Below is a small trained network, with its code and all its weights. Each question gives an input and a target symbol and asks what happens when units are switched off, that is, made to give their printed mean instead of their output.

import numpy as np


def w(rows, s, z=0):
    codes = np.array(rows[::2]) - 128.0
    scale = np.full(codes.shape[1], s)
    scale[-1] = z or s
    return codes * scale


def f(y):
    return y / 2 * (1 + np.tanh(0.7978845608 * (y + 0.044715 * y**3)))


def softmax(a):
    e = np.exp(a - a.max(-1, keepdims=True))
    return e / e.sum(-1, keepdims=True)


def log_softmax(a):
    a = a - a.max(-1, keepdims=True)
    return a - np.log(np.exp(a).sum(-1, keepdims=True))


def net(x, mask):
    ids = ['ΘΛΠΣαβγδεζηω'.index(c) for c in x.split()]
    T = len(ids)
    res = E[ids] + P[:T]
    q, k, v = (res @ M[0].T for M in (Q, K, V))
    z = softmax(np.where(np.tri(T) > 0, q @ k.T / 2**0.5, -1e9)) @ v
    res = res + np.where(mask[0], z, O[0][:, -1]) @ O[0][:, :-1]
    y = f(res @ A[0][:, :-1].T + A[0][:, -1])
    res = res + np.where(mask[1:9], y, B[0][:, -1]) @ B[0][:, :-1]
    return log_softmax(res[-1] @ U[:, :-1].T + U[:, -1])


Q, K, V, O, A, B = {}, {}, {}, {}, {}, {}
E = w([
[117,50,167,186,170,140],'Θ',
[92,166,195,159,217,187],'Λ',
[92,177,83,117,137,89],'Π',
[159,110,131,126,165,162],'Σ',
[123,70,98,134,176,120],'α',
[171,156,163,121,127,26],'β',
[171,82,7,139,141,84],'γ',
[222,152,89,77,117,105],'δ',
[86,110,86,96,168,80],'ε',
[147,41,75,97,70,166],'ζ',
[119,139,130,149,10,89],'η',
[66,105,52,194,187,70],'ω',
],0.02)
P = w([
[120,140,240,115,129,167],'0',
[8,96,99,71,60,68],'1',
[167,104,142,186,102,13],'2',
[138,180,131,147,126,194],'3',
[18,96,91,70,63,75],'4',
[148,120,186,165,130,17],'5',
[155,175,120,146,129,194],'6',
[18,102,96,78,63,79],'7',
[123,128,207,191,170,66],'8',
[159,173,118,145,121,194],'9',
],0.011)
Q[0] = w([
[154,39,162,2,247,51],'H1',
[193,159,59,61,152,169],'H1',
],0.0088)
K[0] = w([
[108,65,71,24,254,199],'H1',
[206,185,123,51,148,94],'H1',
],0.0075)
V[0] = w([
[202,129,82,3,255,120],'H1',
[166,109,24,83,46,197],'H1',
],0.0062)
O[0] = w([
[126,170,1,95,99,88,116],'H1',
[128,131,174,65,170,106,255],'H1',
],0.0095,0.0035)
A[0] = w([
[160,161,112,125,248,76,176],'N1',
[111,176,154,37,74,213,1],'N2',
[130,179,60,86,121,142,136],'N3',
[234,122,126,127,73,200,120],'N4',
[152,84,102,125,101,56,46],'N5',
[206,147,184,180,177,166,85],'N6',
[167,236,158,151,122,120,42],'N7',
[109,104,76,136,182,220,37],'N8',
],0.013,0.0025)
B[0] = w([
[118,128,160,169,50,149,255],'N1',
[175,186,156,133,131,227,203],'N2',
[152,140,143,38,197,165,242],'N3',
[108,166,130,161,96,47,241],'N4',
[121,158,95,222,110,152,255],'N5',
[138,185,41,110,73,97,190],'N6',
[127,23,41,144,172,120,182],'N7',
[168,89,95,106,255,124,174],'N8',
],0.013,0.0064)
U = w([
[91,242,153,208,82,99,155],'Θ',
[75,139,101,170,87,111,130],'Λ',
[124,18,77,92,112,57,177],'Π',
[145,7,162,122,165,109,253],'Σ',
[79,98,137,115,125,134,147],'α',
[73,191,172,214,205,181,136],'β',
[160,136,220,173,122,185,116],'γ',
[50,128,112,103,93,117,66],'δ',
[136,163,113,83,129,122,152],'ε',
[93,144,72,176,153,172,34],'ζ',
[23,190,131,87,113,66,102],'η',
[87,72,78,130,41,253,20],'ω',
],0.007,0.0046)

Each question gives the input, a string of symbols that net reads in full, and the target symbol t.
The units are the heads (2 rows each of Q, K, V and O) and the neurons (one row each of A and B). Each row of codes is followed by its name. A weight is (code - 128) times the scale printed after its matrix; where a second scale follows, it is the last column's (O, A, B and U).
mask holds one flag per unit, heads first, then neurons. A switched-off unit (its flag False) gives its mean, the last column of its rows in O or B, instead of its output. The means were averaged over made-up inputs and are rounded, as every weight is.
A unit's drop is (log p(t) with every unit on - log p(t) with that unit switched off) / (log p(t) with every unit on - log p(t) with every unit switched off).
The circuit of an input: a set's keep is (log p(t) with only the set's units on - log p(t) with every unit switched off) / (log p(t) with every unit on - log p(t) with every unit switched off). Starting from all 9 units, units are removed one at a time, each time the one whose removal leaves the highest keep (on an exact tie, the one counted first), for as long as the keep stays at least 0.8.
units of the circuit, in order: the units of the circuit, biggest drop first
k most important neurons: the k neurons with the biggest drops, biggest first
drop of u: that unit's drop, to one decimal
input ε α Λ δ δ ζ, target Θ: units of the circuit, in order -> (N5, N7, N3)
input ζ Π δ ζ Θ Σ, target Θ: 3 most important neurons -> (N6, N1, N3)
input ε α ζ δ γ Θ Σ, target ε: units of the circuit, in order -> (H1, N5, N3)
input β Π Λ Θ β γ, target Θ: 2 most important neurons -> (N5, N7)
input ζ Θ ζ ζ δ Θ Σ, target ε: units of the circuit, in order -> (N5, N6)
input α ζ γ Π α Σ δ ζ Θ, target Θ: 4 most important neurons -> (N6, N7, N3, N8)
input δ η δ Π Σ Σ Λ Θ ε, target Θ: units of the circuit, in order -> (N1)
input Π ε ε η α ζ Λ, target ζ: units of the circuit, in order -> (N6, N7)
input ζ ω α, target Θ: units of the circuit, in order -> (N5, N1)
input Λ ζ δ β β α, target Θ: units of the circuit, in order -> (N1, N3)
input α δ Θ, target Θ: units of the circuit, in order -> (N6, N7)
input ζ ζ γ, target Θ: 2 most important neurons -> (N5, N1)
input δ ζ Λ, target Θ: 4 most important neurons -> (N6, N1, N3, N8)
input Θ Π δ, target Θ: most important neuron -> (N5)
input Θ δ β ζ δ δ δ ζ Λ, target Θ: 3 most important neurons -> (N6, N1, N3)
input ζ ζ ζ ζ, target γ: 3 most important neurons -> (N2, N6, N7)
input δ Π δ δ δ ζ Θ Π ζ Π, target ε: drop of H1 -> 0.6
input ζ δ δ ζ, target ε: drop of N3 -> 0.3
input Σ Λ Σ δ δ, target ε: drop of H1 -> 0.5
input ζ η ζ Π Θ, target Σ: most important neuron -> (N5)
